Moves between elements:
zc: !>dn, +>lc, ^>ft, ~>hh
gp: !>mr, +>zf, ^>rd, ~>br
gg: !>fb, +>ns, ^>bp, ~>cr
nj: !>rp, +>fg, ^>tj, ~>pr
lp: !>lz, +>tt, ^>rq, ~>jt
fj: !>lp, +>rq, ^>qf, ~>qq
dl: !>nt, +>tp, ^>ct, ~>dt
ld: !>dh, +>tg, ^>rc, ~>ft
gr: !>tl, +>qq, ^>mr, ~>hs
hs: !>qp, +>gr, ^>cf, ~>zs
rf: !>mt, +>fq, ^>lz, ~>fg
qq: !>jt, +>fj, ^>lg, ~>gr
zl: !>qj, +>hh, ^>bb, ~>ns
mc: !>tz, +>nt, ^>dl, ~>fr
zh: !>qf, +>qs, ^>tq, ~>zf
qs: !>hd, +>fr, ^>md, ~>zh
tz: !>th, +>br, ^>nt, ~>pn
mh: !>hq, +>qp, ^>hs, ~>bt
mf: !>zs, +>th, ^>tz, ~>td
bb: !>hh, +>jr, ^>cz, ~>qg
jt: !>bc, +>lp, ^>fj, ~>tl
th: !>hs, +>cf, ^>br, ~>mf
fb: !>dl, +>ct, ^>ns, ~>sr
gs: !>nj, +>tj, ^>tl, ~>hq
ns: !>ct, +>zl, ^>qg, ~>gg
bp: !>ns, +>qg, ^>qt, ~>fp
sr: !>dt, +>fb, ^>gg, ~>nl
pp: !>zh, +>tq, ^>sj, ~>rd
tp: !>mm, +>tb, ^>qj, ~>dl
mt: !>ft, +>dg, ^>fq, ~>cz
sn: !>bp, +>qt, ^>pr, ~>tg
md: !>fr, +>dt, ^>sr, ~>tq
tq: !>qs, +>md, ^>nl, ~>pp
bt: !>bd, +>mh, ^>zs, ~>sq
pr: !>qt, +>nj, ^>gs, ~>ll
lz: !>fq, +>sq, ^>tt, ~>bc
fg: !>cz, +>rf, ^>bc, ~>nj
tj: !>fg, +>bc, ^>jt, ~>gs
mr: !>qq, +>lg, ^>zf, ~>cf
ft: !>lc, +>ld, ^>dg, ~>jr
sq: !>pc, +>bt, ^>pg, ~>lz
zs: !>mh, +>hs, ^>th, ~>pg
bm: !>jn, +>dn, ^>zc, ~>qj
qg: !>zl, +>bb, ^>rp, ~>bp
nt: !>br, +>mm, ^>tp, ~>mc
lc: !>rz, +>dh, ^>ld, ~>zc
qt: !>qg, +>rp, ^>nj, ~>sn
fr: !>pn, +>mc, ^>dt, ~>qs
sj: !>tq, +>nl, ^>rz, ~>jn
jn: !>pp, +>sj, ^>dn, ~>tb
dn: !>sj, +>rz, ^>lc, ~>bm
tt: !>sq, +>pg, ^>td, ~>lp
cr: !>sr, +>gg, ^>fp, ~>rz
rd: !>zf, +>pp, ^>jn, ~>mm
nl: !>md, +>sr, ^>cr, ~>sj
rz: !>nl, +>cr, ^>dh, ~>dn
dt: !>mc, +>dl, ^>fb, ~>md
tb: !>rd, +>jn, ^>bm, ~>tp
hd: !>td, +>pn, ^>fr, ~>qf
jr: !>zc, +>ft, ^>mt, ~>bb
fq: !>dg, +>pc, ^>sq, ~>rf
pc: !>rc, +>bd, ^>bt, ~>fq
td: !>pg, +>mf, ^>pn, ~>rq
qj: !>tb, +>bm, ^>hh, ~>ct
dg: !>ld, +>rc, ^>pc, ~>mt
rp: !>bb, +>cz, ^>fg, ~>qt
mm: !>gp, +>rd, ^>tb, ~>nt
qp: !>gs, +>tl, ^>gr, ~>mh
bd: !>ll, +>hq, ^>mh, ~>pc
br: !>cf, +>gp, ^>mm, ~>tz
hq: !>pr, +>gs, ^>qp, ~>bd
cz: !>jr, +>mt, ^>rf, ~>rp
tg: !>fp, +>sn, ^>ll, ~>ld
ll: !>sn, +>pr, ^>hq, ~>rc
rq: !>tt, +>td, ^>hd, ~>fj
fp: !>gg, +>bp, ^>sn, ~>dh
ct: !>tp, +>qj, ^>zl, ~>fb
zf: !>lg, +>zh, ^>pp, ~>gp
rc: !>tg, +>ll, ^>bd, ~>dg
dh: !>cr, +>fp, ^>tg, ~>lc
qf: !>rq, +>hd, ^>qs, ~>lg
tl: !>tj, +>jt, ^>qq, ~>qp
bc: !>rf, +>lz, ^>lp, ~>tj
pg: !>bt, +>zs, ^>mf, ~>tt
hh: !>bm, +>zc, ^>jr, ~>zl
pn: !>mf, +>tz, ^>mc, ~>hd
lg: !>fj, +>qf, ^>zh, ~>mr
cf: !>gr, +>mr, ^>gp, ~>th

The rows follow the links: the fewer symbols apart two elements are, the more alike their rows tend to be.

Each row is also shifted at random along 10 hidden directions that mean nothing.

Some elements, each with a row of numbers:
cr: 63 30 -147 66 -32 -10 16 -81 50 27 42 62 72 -53 102 26 49 54 189 7 17 -23 -30 -97 107 143 -63 -60 45 14 25 -109 35 97 198 -129 -9 26 -41 9 7 -9 13 85
rf: -239 -48 -45 24 11 28 65 -28 30 -120 64 26 44 -62 60 57 3 19 -25 -45 30 26 -38 9 -17 82 62 13 75 -56 15 -28 73 17 46 21 18 -14 -107 63 43 52 -23 -96
jr: -117 29 38 -61 -43 -13 71 -44 -109 -83 79 49 -3 -22 -105 125 69 78 -55 -56 66 41 -93 -49 22 94 -32 145 -22 -6 30 -3 49 -30 -28 9 -30 -29 -83 25 13 55 51 3
rd: -140 8 -30 62 -20 86 -66 91 9 113 -46 10 -25 -59 -26 24 51 -19 -13 67 -29 -31 66 -9 13 41 3 -19 -19 77 -68 -47 -56 -85 -50 -33 -70 32 60 8 94 130 47 46
bm: 35 0 149 2 59 -4 47 16 -61 114 29 19 -86 -22 -34 -39 75 26 49 60 -106 5 101 -87 114 60 -144 -27 -123 143 70 35 -84 14 -83 -7 -38 86 32 -71 122 109 118 210
zl: 119 118 139 -75 -48 54 -30 -90 -121 49 67 21 -123 48 43 -42 8 -92 -25 85 -267 -61 -41 3 21 -97 -127 -142 -100 13 7 15 58 33 14 39 -40 -129 86 -90 -37 193 16 17
rc: -88 50 40 -35 30 11 55 -150 49 -116 101 -1 20 -95 158 63 -102 -74 65 49 89 -22 -76 -49 -27 0 27 81 32 -138 5 -56 120 24 159 8 79 -89 -34 35 -109 -125 -146 -155
jn: 210 73 -68 -35 -30 50 -13 11 -47 59 -36 43 -56 -32 -80 1 75 -19 -15 -30 -16 -35 -54 10 56 37 -58 34 -4 15 6 2 -39 60 7 -97 -26 -88 0 -7 -96 36 106 125
ns: -40 127 55 -9 -70 90 -80 -75 -96 77 73 3 37 -14 92 32 43 12 -52 107 -59 -93 -118 -45 63 -97 -110 49 -75 61 23 -130 80 3 8 -13 -70 62 73 8 247 326 -75 -41
mc: 270 85 32 -60 -52 -10 -190 -1 -20 52 -42 -68 27 70 13 55 -59 -99 98 124 46 -123 -27 -2 -27 -97 44 195 -65 -16 -121 -34 54 -142 -11 21 -38 47 95 -37 -114 38 -129 -161
sr: 239 -6 83 -24 125 0 -20 8 -13 137 -21 10 -68 12 21 -122 137 -32 90 47 -122 -70 102 52 167 -40 -111 -104 -37 143 51 35 -68 149 -81 -74 -32 -23 -41 -116 -65 -55 115 209
tz: 90 -26 -58 84 -7 -4 -1 73 90 43 -77 8 -11 -36 -43 -19 -34 -13 -1 -50 145 61 53 -34 -37 39 40 55 61 -5 -19 -12 -74 -67 42 -26 7 100 61 21 -8 -123 12 26
dl: 133 84 78 22 -1 54 -51 13 -17 53 -16 38 -127 -24 -15 -46 22 -150 41 16 -34 -44 32 -10 39 39 -51 132 9 17 -28 24 -7 -43 22 -16 -49 4 46 -89 -195 66 71 37
tt: 34 -80 76 29 49 -61 -75 56 34 -15 -27 -34 19 127 11 -56 -17 -28 -5 -13 4 14 73 88 -46 -148 101 -45 38 45 -19 11 46 -59 -83 113 -25 151 -11 -42 41 -45 -75 -150
zh: 17 33 -98 20 -61 11 -129 77 2 115 -94 -60 104 43 -34 0 10 63 -43 50 67 -57 -34 35 -10 -97 12 58 -26 51 -47 -56 -57 -51 -71 -47 -33 71 90 37 135 75 -53 0
tp: 115 75 47 41 -1 103 -14 2 21 163 -16 49 -71 -91 12 -24 31 -20 -96 62 -9 10 15 -29 12 -136 -63 -215 -11 81 10 -136 -36 -9 32 -41 -43 13 159 7 217 -30 -9 70
fj: 242 11 -40 -51 -36 109 19 55 -1 -48 -11 -48 -72 -85 -16 19 -155 -74 -152 -8 4 6 -79 -57 -114 -1 57 108 -64 -106 28 42 -39 -42 -15 60 73 31 95 139 153 271 -23 -77
bp: -104 1 13 -35 44 -37 61 -35 -49 16 54 41 14 -20 -80 59 98 111 15 -11 48 21 -14 -51 83 28 -44 -31 -56 89 75 -36 2 66 -38 -51 -19 49 -77 17 136 -52 52 113
mh: 132 -72 162 -24 104 -10 90 -104 78 -7 26 -153 198 -106 352 -127 -125 33 -23 106 108 -16 19 7 25 -34 -139 205 32 -93 24 39 -62 79 8 40 165 -154 58 -27 -4 -152 -200 -17
rq: -29 -48 71 14 95 10 -50 103 24 28 -70 -72 -6 24 -23 -95 5 -46 -90 -16 77 -28 61 100 4 -98 48 169 14 49 19 68 -70 -8 -175 42 10 111 -11 -18 14 17 -6 -8
hs: -7 -76 -71 90 89 30 21 89 126 -65 -38 18 -125 -22 12 -101 -52 -155 52 -90 -37 17 97 27 -15 93 131 -17 89 -36 41 81 -19 47 41 22 31 142 -79 21 -97 76 84 -28
qg: 74 -15 81 -62 27 -82 159 -85 -34 -16 71 43 -115 -3 -37 3 -31 34 114 16 -178 78 75 -119 8 109 -106 -251 -115 -11 53 97 -41 63 74 5 53 -119 14 -46 -67 -134 107 174
gr: 173 -29 35 -27 -15 6 -6 77 -9 -14 -47 -30 -45 53 -106 -25 -59 -2 -175 -58 29 60 -15 46 -105 -141 71 -26 -15 -9 18 38 -33 -59 -99 93 12 83 70 48 131 36 -20 -67
zs: 311 -46 -21 -4 -57 -150 -23 6 44 -58 -9 -71 16 145 -6 -12 -220 14 130 15 -23 47 30 -125 -130 -23 60 -35 -109 -63 9 78 -2 -92 74 122 65 236 122 38 91 49 -98 -111
nj: -190 -62 -33 19 113 54 115 0 58 -115 76 81 -47 -138 -53 91 59 3 -55 -101 173 61 -23 -13 24 46 138 5 93 10 91 -83 75 52 11 -5 10 114 -175 117 147 -65 23 -59
pr: -232 -45 -13 -37 -12 -24 107 -33 -18 -47 54 20 29 -14 -63 82 -14 137 -99 -14 -17 91 -25 -23 -79 -48 33 -263 -34 -12 28 -35 13 5 -1 32 33 -77 -6 77 206 -120 -23 -5
mr: 103 -80 -68 16 -2 -58 -92 96 28 5 -78 -79 103 78 -3 -18 -12 25 84 0 55 -43 45 29 7 71 51 195 0 19 -52 64 -51 -54 -83 12 3 110 -33 -6 -54 72 -6 -24
mf: 126 -104 -98 4 9 -59 114 96 63 -13 -74 -56 15 -56 -105 -7 -102 99 -11 -60 118 100 55 -98 -61 151 14 82 -52 -42 45 128 -185 -10 -38 -19 107 46 40 100 58 -82 75 152
fq: -120 -60 25 -44 -15 29 83 12 -59 -103 30 65 -45 19 -103 40 78 38 -214 -130 -45 93 -39 114 -65 -57 68 -175 82 -18 5 14 58 8 -74 74 -29 -136 -96 25 26 -53 57 -61
gg: 117 72 -4 -17 24 195 82 1 -64 -16 47 144 -116 -196 -89 73 207 -44 -218 -140 142 15 -134 48 114 48 -28 136 139 33 80 -113 50 91 -22 -98 -71 -84 -127 55 42 84 148 74
lz: -93 -69 44 55 182 12 112 -3 133 -86 27 -4 -46 -129 94 -80 -60 -87 21 -62 174 29 57 -8 40 54 64 158 91 -42 119 34 -19 100 34 0 105 121 -105 38 -32 -129 -15 -9
mt: -97 33 125 -21 76 -21 103 -105 12 -87 84 0 -62 -58 93 -41 -67 -73 48 5 6 0 -7 -47 29 43 -59 111 -17 -73 79 60 30 79 66 18 80 -39 -45 -32 -133 -62 -21 4

From each start, follow one symbol. Which element do you reach?
Answer with the element's name.
new walk
-16 -11 35 -34 -18 28 -57 102 1 -24 -52 -28 -119 18 -129 48 -99 -113 -60 23 -30 5 52 5 -138 -27 133 42 -58 -48 -85 78 -16 -167 -81 96 -7 36 69 27 -53 70 6 -115
~ mf
new walk
156 14 195 -107 101 -84 66 -71 -56 -57 75 13 -83 49 -86 15 -11 1 -41 -36 86 45 -25 -6 0 -167 11 2 -60 18 110 17 63 32 -61 73 27 83 -34 -27 41 -196 -37 -43
~ mt
new walk
-136 31 88 5 -17 -62 4 -122 -27 -18 97 -2 72 21 132 33 -25 34 118 81 -25 -20 -18 -83 37 13 -76 13 -40 -6 2 -54 85 -14 93 24 0 20 5 -47 29 14 -94 -58
^ dg
new walk
-99 -53 -130 65 -73 -21 -11 22 82 -70 -28 -33 152 -2 46 45 -74 69 -34 -49 169 45 -52 14 -100 21 91 67 112 -89 -61 -57 24 -77 73 20 32 23 13 81 42 -80 -120 -145
^ mf
new walk
203 -33 123 -31 77 24 6 -80 9 -60 49 -30 30 41 207 -131 4 -77 -62 -12 -73 -35 -20 132 31 -161 -19 -51 94 -32 43 6 89 121 -5 78 42 -77 -54 -68 -49 -18 -103 -121
~ bd
new walk
-3 102 38 -26 -22 47 85 -89 -38 -10 70 51 -98 -97 16 19 -23 -42 11 17 -37 3 -55 -106 35 94 -107 43 -55 -48 59 4 1 54 102 -51 27 -77 35 1 -48 60 56 93
^ jr
new walk
152 -63 178 20 37 -45 1 115 -7 97 -76 -32 -137 90 -90 -126 -35 -52 -60 11 -144 69 185 19 -60 -73 -35 -138 -69 80 -13 142 -125 -99 -139 118 -20 56 137 -101 1 -32 83 91
+ pn
new walk
-115 -74 -36 31 45 -36 63 22 36 -105 37 80 -59 31 -118 51 36 20 -40 -139 70 99 5 21 -42 -34 153 -165 79 22 60 -43 78 9 10 50 -24 154 -125 55 111 -102 32 -89
+ bd
new walk
253 -12 -32 -15 -59 -29 -84 87 -38 101 -106 -41 2 133 -93 -86 8 37 -56 -6 -120 -4 28 73 -35 -112 -26 -145 -49 54 -37 62 -90 -13 -98 9 -27 -17 106 -41 16 29 47 75
+ zf
new walk
115 -22 52 18 -10 4 44 45 -5 124 -65 7 31 -59 -42 -20 76 83 -78 -15 81 66 69 12 26 30 -112 -4 39 55 -37 -5 -127 -45 -54 -48 -24 -134 82 -54 -27 -224 61 169
~ rd
new walk
-97 76 114 -42 -78 -10 34 0 -133 36 22 63 -46 -17 -208 135 101 81 -123 -38 140 75 -52 -52 -5 13 -64 140 -36 51 -23 -37 -6 -142 -78 -1 -90 -31 39 -24 16 -96 59 56
~ bm
new walk
150 34 -5 -7 -84 7 -101 75 -80 110 -39 -11 34 57 -105 54 52 73 -34 31 20 -15 -21 -39 12 -29 -38 75 -71 100 -33 -49 -37 -113 -90 4 -86 124 88 4 181 172 18 31
! qs
new walk
130 -39 38 -28 40 -19 97 -45 7 -133 47 -33 -36 4 92 -86 -92 -65 8 -65 -54 15 -22 -2 -3 76 -22 122 18 -105 82 132 7 101 36 53 99 -28 -62 -1 -129 88 13 -14
~ hq
